Moves between points:
x28: §>x249, *>x506
x287: §>x339, *>x519
x552: §>x810, *>x810
x609: §>x685, *>x510
x259: §>x934, *>x668
x978: §>x259, *>x978
x626: §>x955, *>x552
x903: §>x810, *>x259
x32: §>x357, *>x609
x753: §>x944, *>x122
x810: §>x995, *>x934
x196: §>x382, *>x995
x30: §>x978, *>x505
x357: §>x729, *>x760
x622: §>x114, *>x519
x365: §>x995, *>x249
x430: §>x760, *>x357
x930: §>x2, *>x28
x995: §>x751, *>x692
x249: §>x404, *>x955
x114: §>x357, *>x17
x539: §>x995, *>x668
x147: §>x125, *>x382
x2: §>x32, *>x59
x955: §>x147, *>x196
x760: §>x668, *>x30
x668: §>x934, *>x978
x614: §>x393, *>x903
x519: §>x906, *>x2
x122: §>x760, *>x430
x59: §>x552, *>x125
x510: §>x930, *>x930
x464: §>x935, *>x622
x404: §>x506, *>x147
x935: §>x114, *>x505
x506: §>x365, *>x125
x382: §>x626, *>x751
x17: §>x464, *>x287
x685: §>x519, *>x930
x934: §>x692, *>x614
x751: §>x552, *>x934
x393: §>x259, *>x944
x339: §>x505, *>x32
x692: §>x903, *>x196
x906: §>x28, *>x404
x944: §>x539, *>x30
x125: §>x249, *>x626
x505: §>x17, *>x622
x729: §>x858, *>x393
x858: §>x430, *>x935

In the rows, 29 stands for zero.

The rows follow the links: the fewer symbols apart two points are, the more alike their rows tend to be.

Each row is also shifted at random along 7 hidden directions that mean nothing.

Row, then point:
 34   27   28   29   32   30   30   20   24   30   34   34   29   31   32   29   31   21   31   27   32   29   21   29   31   35   24   34   37   24   30   25   26   30   29   30   31   36   23   32   26   24   21   29   29   37   30   30
point: x59
 33   30   24   30   20   27   34   28   21   25   36   29   25   18   27   26   28   24   20   27   34   23   23   33   21   35   38   37   26   32   23   23   28   34   31   25   31   22   42   30   24   29   22   29   27   35   27   33
point: x249
 43   32   25   24   22   30   36   27   27   32   24   36   31   24   22   21   28   26   30   29   25   31   29   40   25   25   42   31   30   39   26   19   33   36   32   28   31   24   39   22   23   31   33   24   31   32   29   26
point: x510
 33   33   25   32   31   28   33   32   23   32   27   24   32   35   25   31   31   30   27   29   42   33   25   39   29   29   33   29   27   34   33   30   30   33   29   33   30   22   35   36   30   28   23   35   26   26   27   26
point: x930
 29   25   38   32   29   29   31   26   32   31   36   32   23   38   29   24   30   24   31   20   25   34   29   29   30   32   24   31   30   26   32   26   25   30   28   19   30   30   26   41   26   33   24   31   35   25   22   36
point: x382
 30   32   26   26   27   30   28   29   26   30   29   22   32   31   26   30   32   28   30   30   34   30   27   33   28   28   35   30   32   28   33   25   28   30   33   36   30   29   32   29   24   29   29   24   27   29   30   28
point: x519
 28   25   29   29   28   31   25   31   25   32   30   35   28   26   35   27   25   25   33   31   27   24   31   27   31   31   27   22   23   24   27   34   27   32   29   26   24   32   22   21   31   30   37   35   26   25   37   34
point: x539
 31   30   23   25   21   33   36   25   25   25   27   34   22   19   30   26   30   28   26   33   27   31   23   30   31   37   35   28   25   27   20   21   28   25   30   28   33   30   44   25   23   33   35   28   29   32   31   37
point: x810
 34   30   28   33   30   28   27   28   45   24   27   29   25   36   29   28   33   30   26   30   23   36   33   23   34   25   28   26   32   32   30   33   29   22   27   33   30   30   24   34   29   28   30   27   33   29   30   34
point: x614
 29   29   26   31   29   29   34   29   24   31   30   38   33   21   32   29   23   30   28   31   28   26   28   31   24   29   30   29   31   31   28   26   34   29   29   26   28   32   31   20   31   29   27   29   31   37   34   26
point: x430
 20   24   32   27   32   26   29   35   27   31   37   20   27   37   31   33   36   35   29   30   34   29   23   27   33   33   28   28   26   22   38   27   31   27   26   26   24   29   23   35   30   32   25   31   30   24   26   32
point: x464
 43   39   32   34   30   21   29   25   34   30   29   37   33   31   18   19   25   28   27   31   32   34   30   31   21   24   30   38   26   22   33   31   27   30   32   29   21   18   28   31   27   22   29   30   34   27   28   28
point: x978
 30   30   35   30   33   32   23   29   21   31   25   31   35   26   32   34   26   26   33   30   38   24   32   26   31   25   20   35   30   30   26   36   30   35   24   33   33   31   27   27   40   19   28   32   19   28   23   21
point: x147
 31   39   29   37   24   34   28   31   29   33   28   34   34   24   23   22   17   31   30   26   32   32   37   34   18   24   34   29   26   22   29   30   27   30   35   29   23   21   37   24   31   34   34   28   33   29   35   30
point: x753
 34   29   26   36   28   25   25   24   38   27   31   38   29   35   24   26   28   27   24   30   26   30   32   25   27   24   29   31   33   31   33   31   31   26   24   28   25   32   24   29   29   22   24   26   34   34   34   35
point: x393
 35   36   25   33   31   26   33   24   20   36   30   32   36   33   23   30   27   28   31   31   47   34   22   39   25   28   31   36   31   23   37   26   30   29   28   34   24   26   34   31   31   24   21   33   27   32   31   25
point: x32
 22   29   36   31   30   32   28   24   28   31   29   31   28   33   27   30   26   29   30   25   30   30   33   28   30   30   22   34   32   28   29   30   23   28   27   26   37   32   35   35   31   27   27   28   31   27   22   27
point: x626

Start, symbols taken left to right, then the point you end at.
Answer with the point's name.
 39   34   33   33   33   24   26   29   29   32   30   31   34   30   29   24   24   28   32   31   33   29   31   28   24   26   25   32   27   22   33   35   28   30   31   32   21   25   18   26   30   25   30   33   30   28   31   26
§ * * § § § §: x903
 30   27   27   30   28   30   25   35   22   27   34   25   25   24   35   33   32   26   25   28   39   25   25   28   30   35   29   28   26   29   25   33   30   34   28   29   27   26   27   32   34   28   23   36   20   30   28   34
* * * §: x382
 23   29   32   29   31   31   25   26   26   27   30   27   29   28   31   32   29   27   28   27   31   24   30   26   30   31   23   35   33   32   26   33   26   31   28   32   37   32   31   32   31   25   24   28   26   32   24   26
* § § * * §: x552
 29   28   34   33   36   28   29   33   39   31   30   31   32   29   35   27   26   32   33   26   18   32   35   26   29   29   22   24   33   28   29   33   29   27   35   27   27   30   15   31   29   37   30   31   37   31   32   28
* * § § * § §: x357
 25   27   29   19   32   32   25   32   21   32   25   23   33   24   37   36   34   31   37   36   30   25   27   28   35   29   30   26   29   26   29   31   31   29   30   38   30   36   23   20   33   28   36   27   20   26   32   23
* § * § * § §: x404
 32   27   29   31   29   32   28   17   24   31   31   39   28   33   27   29   27   20   31   30   31   30   26   28   32   30   25   34   35   25   30   27   27   27   24   29   31   40   29   27   28   20   25   26   28   34   30   32
§ § § § § * *: x614
 39   34   27   32   32   31   33   32   37   26   24   32   31   20   33   29   33   34   28   34   27   35   26   27   30   27   30   28   33   32   28   29   37   26   30   31   26   25   25   28   36   31   27   32   28   35   31   25
* § § § § * *: x668
 31   32   24   34   29   19   31   26   24   28   34   36   28   35   24   28   29   29   22   35   42   28   22   29   28   32   26   34   22   25   33   34   29   27   22   31   22   26   30   33   29   17   22   36   28   28   31   34
§ § * * § * *: x614
 33   36   29   38   30   31   36   33   32   29   31   26   30   27   28   25   21   35   26   23   31   34   31   33   20   31   32   28   27   25   28   27   27   25   37   27   26   20   36   34   25   39   29   31   38   33   30   32
* * § * * § *: x668
 13   21   29   27   33   27   29   33   29   33   30   21   26   40   32   35   35   30   31   23   27   32   30   34   37   34   26   20   29   35   34   30   27   30   30   28   35   32   27   38   24   35   27   33   31   22   28   29
§ § * § *: x125
 27   23   33   29   38   35   30   30   27   26   25   22   25   36   39   38   32   32   32   30   33   31   28   21   44   33   16   23   28   31   26   37   28   24   22   34   37   41   24   34   34   27   33   35   25   25   24   30
§ § * § § * §: x934
 15   30   28   32   31   28   35   34   25   30   31   31   30   24   35   33   30   37   28   32   32   31   24   33   27   35   27   27   27   27   31   27   33   28   29   26   27   27   32   31   35   36   25   37   31   30   33   27
* * * *: x622
 24   28   29   33   33   30   27   30   31   31   26   36   34   31   30   36   26   33   29   35   27   25   33   26   30   22   26   31   35   34   31   32   37   28   20   29   29   37   27   23   40   23   26   26   26   34   30   21
* * § * § * *: x609
 40   27   27   32   29   34   32   29   17   27   29   29   26   31   31   34   26   27   27   33   44   24   24   26   34   30   26   28   25   28   27   35   31   30   18   31   27   35   31   25   37   21   29   35   19   29   29   32
§ § * * *: x614
 37   26   25   32   30   26   33   23   30   25   32   32   24   37   27   30   31   26   22   33   32   28   25   23   35   31   26   30   30   32   29   32   29   23   21   30   30   36   28   30   25   20   25   30   30   32   30   36
§ * * § § *: x810
 32   26   28   27   24   35   26   26   25   29   21   39   28   26   29   30   27   26   31   36   27   24   33   26   33   24   31   26   25   33   25   33   33   32   20   29   31   37   35   16   37   22   38   27   22   27   33   30
* § * * *: x614
 23   33   35   34   23   34   34   32   31   28   27   26   26   33   21   26   24   35   26   24   32   35   35   32   27   28   31   29   20   28   27   29   25   27   28   24   32   20   49   38   31   36   36   30   35   20   20   33
* * * * § * *: x614
 38   33   28   28   26   31   28   32   37   23   29   23   27   22   30   24   33   28   26   24   23   29   32   28   27   28   35   31   32   36   22   26   28   31   38   31   33   22   30   32   25   35   30   24   30   32   27   30
§ § § * * § §: x259
 11   21   31   26   31   26   27   30   21   32   33   31   33   35   30   42   31   34   30   36   29   19   28   24   33   27   26   31   28   29   35   31   34   30   17   26   28   41   30   22   37   22   27   27   24   29   30   25
* § § * § § §: x729
